[128 = 0]

[127 142 130  90  95 141 178  86   6 126 127 103 124  79 128 109] | P/bq
[131 127 127  86 142 131 166 111  30 144 120 122  78  55 121 120] | P/cr
[122 142 125 106 139 131 157 106 179 126 124  77 115  72 130 125] | Z/lc
[147 133  51 117 124 148 156  93  87 104 120  71 124 150 119 115] | P/cr
[124 142 106 110 146 116 144 112  99 136 118  79 135 123 127 147] | P/bq
[121 116 126 109 149 125 162 100  77 146 127  86 121 100 137 124] | P/cr
[156 123 112 124 138 125 142 122  60 143 128 112 142 110 149 128] | P/bq
[135 140 109 102 138 132 199  89  91 149 125  53 120 108 180 145] | P/bq
[158 137 125 103 127 141 162 110  14 116 121  89 123 122 115 119] | P/bq
[126 140 118 102 149 132 184  96  47 169  79  80  94  85 151 127] | P/bq
[137 131 118 100 134 136 150 117 139 140 135  74 112 106 130 132] | Z/lc
[128 139 116 123 151 133 166  52 152 119 119  71 116 128 132 120] | P/cr
[123 138 100 110 136 147 166  91 109  87 120  41 142 150 128 145] | P/bq

[128 127 117 129 124 137 129 128 135 138 128 125 131 136 120 124] | Ff/hs
[127 128 128 136 122 134 136 118 130 127 136 136 133 127 129 113] | mt/jm
[107 133 118 138 139 127 126 124 115 128 137 126 113 130 130 120] | Ff/Zz
[135 132 129 126 122 134 128 121 139 127 142 138 143 121 130 113] | mt/ds
[126 134 131 132 121 127 129 123 128 130 135 128 135 120 139 109] | Ff/hs
[ 88 150 125 150 158 103 135 144  88 115 125 142  91 112 129 115] | mt/jm
[131 132 119 129 121 137 131 130 137 138 159 124 124 126 128 121] | Ff/Zz
[136 128 123 134 121 130 127 126 134 137 131 120 129 124 124 124] | Ff/Zz
[117 128 118 135 139 126 129 130 122 137 136 121 120 132 122 126] | Ff/hs
[130 130 121 126 127 133 128 120 130 139 136 136 138 129 132 113] | mt/ds
[130 125 123 131 134 120 124 120 130 129 139 127 134 133 136 119] | mt/jm
[116 131 128 131 132 129 124 119 131 123 141 140 126 129 130 111] | mt/jm
[138 125 119 126 120 138 129 130 141 141 131 115 137 145 129 122] | Ff/hs
[113 128 126 127 149 117 122 128 124 129 130 138 138 125 128 119] | mt/jm
[118 128 126 131 129 130 130 121 124 127 139 139 131 128 126 117] | mt/ds
[130 126 114 132 120 130 130 125 128 134 133 135 145 140 119 118] | mt/jm
[128 119 118 130 130 137 122 130 136 141 124 126 130 135 127 115] | Ff/hs
[118 134 121 126 125 132 128 116 125 131 133 130 156 133 124 115] | mt/jm
[137 122 124 122 132 133 135 131 143 133 138 131 138 134 134 120] | Ff/hs
[120 129 128 124 135 122 129 117 117 129 141 133 136 126 131 105] | mt/ds
[122 124 114 129 145 139 123 126 123 132 126 123 124 134 122 122] | Ff/Zz
[110 134 112 134 136 133 131 121 123 131 131 137 136 136 135 113] | mt/jm
[123 130 111 126 123 133 128 135 129 142 123 114 119 141 116 129] | Ff/hs
[129 133 116 128 125 130 135 128 142 141 130 126 127 126 128 122] | Ff/Zz
[132 126 116 126 135 135 130 122 138 141 126 131 131 133 118 122] | Ff/Zz
[135 120 124 127 136 127 122 137 138 133 128 128 133 135 131 130] | Ff/hs
[129 126 119 128 133 131 128 133 127 136 129 118 126 134 120 121] | Ff/hs
[125 118 120 136 129 134 123 128 132 127 130 121 134 140 127 123] | Ff/Zz
[120 132 122 125 134 120 130 120 120 129 134 132 138 134 121 123] | mt/ds
[130 128 129 128 125 124 125 123 120 126 132 139 132 124 130 113] | mt/ds
[120 130 128 132 126 125 125 114 131 129 139 136 134 123 136 111] | mt/ds
[119 126 127 126 120 132 126 121 124 131 134 135 131 129 129 108] | mt/ds
[111 133 122 132 130 128 125 121 112 133 129 124 129 133 123 115] | mt/ds
[132 119 123 120 128 135 130 128 131 141 129 129 137 133 126 127] | Ff/hs
[123 128 126 126 114 134 128 123 133 132 133 136 141 143 128 110] | mt/ds
[127 133 117 125 136 131 128 123 127 128 130 136 134 136 128 114] | mt/jm
[124 130 123 129 131 134 129 132 129 134 129 136 128 129 125 124] | Ff/Zz
[129 127 119 131 122 138 125 125 133 137 127 123 126 135 126 124] | Ff/Zz
[116 122 112 132 157 132 119 129 141 144 125 107 115 146 119 130] | Ff/Zz
